Below is a small trained network, with its code and all its weights. Each question gives an input and a class and asks what happens when units are switched off, that is, made to give their printed mean instead of their output.

import numpy as np


def w(rows, s, z=0):
    codes = np.array(rows[::2]) - 128.0
    scale = np.full(codes.shape[1], s)
    scale[-1] = z or s
    return codes * scale


def f(y):
    return np.maximum(y, 0)


def log_softmax(a):
    a = a - a.max(-1, keepdims=True)
    return a - np.log(np.exp(a).sum(-1, keepdims=True))


def net(x, mask):
    res = np.array(x, float).reshape(1, 8) / 4 @ E
    y = f(res @ A[0][:, :-1].T + A[0][:, -1])
    res = res + np.where(mask, y, B[0][:, -1]) @ B[0][:, :-1]
    return log_softmax(res[-1] @ U[:, :-1].T + U[:, -1])


A, B = {}, {}
E = w([
[157,144,53,80,173,216,105,68,76,121,156,59],'x0',
[146,121,114,139,127,116,124,119,153,127,151,126],'x1',
[129,110,158,133,119,160,110,139,144,131,137,136],'x2',
[139,129,117,145,135,142,126,152,135,142,86,99],'x3',
[157,60,72,11,67,100,103,185,121,162,106,149],'x4',
[166,215,150,119,58,179,213,70,157,217,127,149],'x5',
[107,167,128,133,109,132,82,150,107,134,160,131],'x6',
[136,84,138,147,89,135,155,103,110,121,133,124],'x7',
],0.012)
A[0] = w([
[127,136,124,97,216,245,123,67,134,132,155,98,187],'n1',
[40,110,124,237,183,126,126,139,135,10,160,67,215],'n2',
[178,104,202,166,106,22,51,190,181,191,96,155,219],'n3',
[155,131,83,22,14,160,127,127,165,253,103,155,44],'n4',
[34,77,134,155,63,19,162,193,100,142,106,194,252],'n5',
[134,109,130,125,173,109,185,160,161,150,106,164,154],'n6',
[173,186,114,114,163,175,158,90,83,158,95,121,146],'n7',
[147,76,129,104,140,84,81,197,183,122,107,190,150],'n8',
[169,79,67,35,165,191,89,110,88,118,132,121,143],'n9',
[171,162,64,57,32,153,214,189,149,185,160,162,77],'n10',
[99,154,202,234,159,77,150,137,134,62,96,148,177],'n11',
[93,74,146,195,156,146,68,127,64,32,70,79,216],'n12',
[108,182,192,196,126,132,171,112,186,180,102,187,245],'n13',
[49,93,69,174,174,125,82,87,135,34,140,106,230],'n14',
[146,115,114,129,153,137,111,119,11,150,172,73,169],'n15',
[104,196,118,190,144,175,161,29,89,198,149,64,140],'n16',
[66,77,130,125,185,125,141,185,148,54,152,140,211],'n17',
[158,54,82,39,112,103,86,252,91,60,119,100,173],'n18',
[94,150,168,152,59,160,129,107,177,156,162,104,165],'n19',
],0.0071,0.0036)
B[0] = w([
[254,174,153,123,138,172,141,138,131,146,227,88,212],'n1',
[131,137,223,60,168,106,99,218,183,148,159,94,234],'n2',
[122,120,120,187,96,60,109,138,98,75,84,152,222],'n3',
[135,88,189,87,109,119,166,240,160,158,182,99,238],'n4',
[115,65,131,143,71,78,111,141,116,109,74,174,236],'n5',
[71,133,150,132,112,100,131,125,138,109,92,189,160],'n6',
[179,186,141,145,90,145,119,124,155,115,144,78,189],'n7',
[155,83,90,170,80,107,107,136,66,120,81,115,200],'n8',
[131,85,92,87,118,217,91,105,94,218,147,93,224],'n9',
[135,118,174,89,174,33,150,221,175,205,103,146,218],'n10',
[97,160,134,118,160,49,154,175,157,183,45,173,222],'n11',
[123,94,151,90,137,150,106,180,133,149,86,116,223],'n12',
[64,184,125,195,129,112,176,82,112,157,93,193,222],'n13',
[106,75,144,26,154,135,126,158,192,152,158,119,218],'n14',
[129,114,150,53,163,113,143,70,159,147,180,91,190],'n15',
[156,157,111,161,119,150,203,97,159,102,204,133,218],'n16',
[128,58,146,95,117,70,96,134,109,90,138,90,203],'n17',
[173,40,103,116,64,153,65,52,125,129,85,143,247],'n18',
[111,188,78,132,135,113,178,106,92,213,97,146,177],'n19',
],0.0078,0.014)
U = w([
[48,96,224,120,112,53,128,215,212,128,94,164,224],'0',
[157,102,197,38,160,122,157,182,151,143,161,59,136],'1',
[59,186,140,209,142,93,191,94,135,142,78,211,116],'2',
[172,193,149,160,97,190,169,75,171,100,160,112,133],'3',
[140,55,142,132,70,57,86,106,2,28,84,141,87],'4',
[126,61,51,60,87,201,59,64,133,127,119,130,8],'5',
],0.0085,0.0013)

Each question gives the input, the list of numbers given to net, and the class t.
The units are the neurons (one row each of A and B). Each row of codes is followed by its name. A weight is (code - 128) times the scale printed after its matrix; where a second scale follows, it is the last column's (A, B and U).
mask holds one flag per neuron, in row order. A switched-off neuron (its flag False) gives its mean, the last column of its row in B, instead of its output. The means were averaged over made-up inputs and are rounded, as every weight is.
A unit's drop is (log p(t) with every unit on - log p(t) with that unit switched off) / (log p(t) with every unit on - log p(t) with every unit switched off).
The circuit of an input: a set's keep is (log p(t) with only the set's units on - log p(t) with every unit switched off) / (log p(t) with every unit on - log p(t) with every unit switched off). Starting from the 12 units with the biggest drops (on a tie, the unit counted first), units are removed one at a time, each time the one whose removal leaves the highest keep (on an exact tie, the one counted first), for as long as the keep stays at least 0.8.
units of the circuit, in order: the units of the circuit, biggest drop first
unit that matters most: the unit with the biggest drop
k most important neurons: the k neurons with the biggest drops, biggest first
drop of u: that unit's drop, to one decimal
input [2,8,6,6,-1,-6,8,-3], class 1: unit that matters most : n2
input [1,-3,-8,-6,-8,8,-7,-6], class 3: 4 most important neurons : n16, n1, n7, n5
input [3,-8,6,4,6,0,8,-7], class 5: 3 most important neurons : n18, n2, n9
input [2,8,2,-1,1,-8,-2,3], class 5: 2 most important neurons : n18, n4
input [6,5,4,-6,6,0,0,-7], class 5: 3 most important neurons : n18, n9, n2
input [5,6,-7,7,2,0,7,8], class 5: 3 most important neurons : n2, n9, n11
input [1,4,1,-7,-5,-2,-4,2], class 1: 2 most important neurons : n5, n3
input [1,3,-8,-7,-7,5,0,-3], class 3: 2 most important neurons : n16, n1
input [0,-8,8,4,8,0,-4,6], class 4: 2 most important neurons : n18, n2
input [-6,-1,-1,3,-3,1,4,-1], class 2: 2 most important neurons : n13, n4
input [0,5,1,-8,-2,6,0,4], class 2: 2 most important neurons : n13, n19
input [0,5,2,8,-1,8,-6,-7], class 2: 2 most important neurons : n13, n10
input [8,-8,3,4,3,-8,-5,6], class 5: drop of n18 : 0.9
input [0,7,1,-5,-6,4,-6,1], class 2: units of the circuit, in order : n13
input [2,-3,-4,0,2,0,-2,3], class 5: drop of n2 : 0.4
input [1,-7,3,-4,-1,3,1,0], class 3: drop of n16 : 0.0
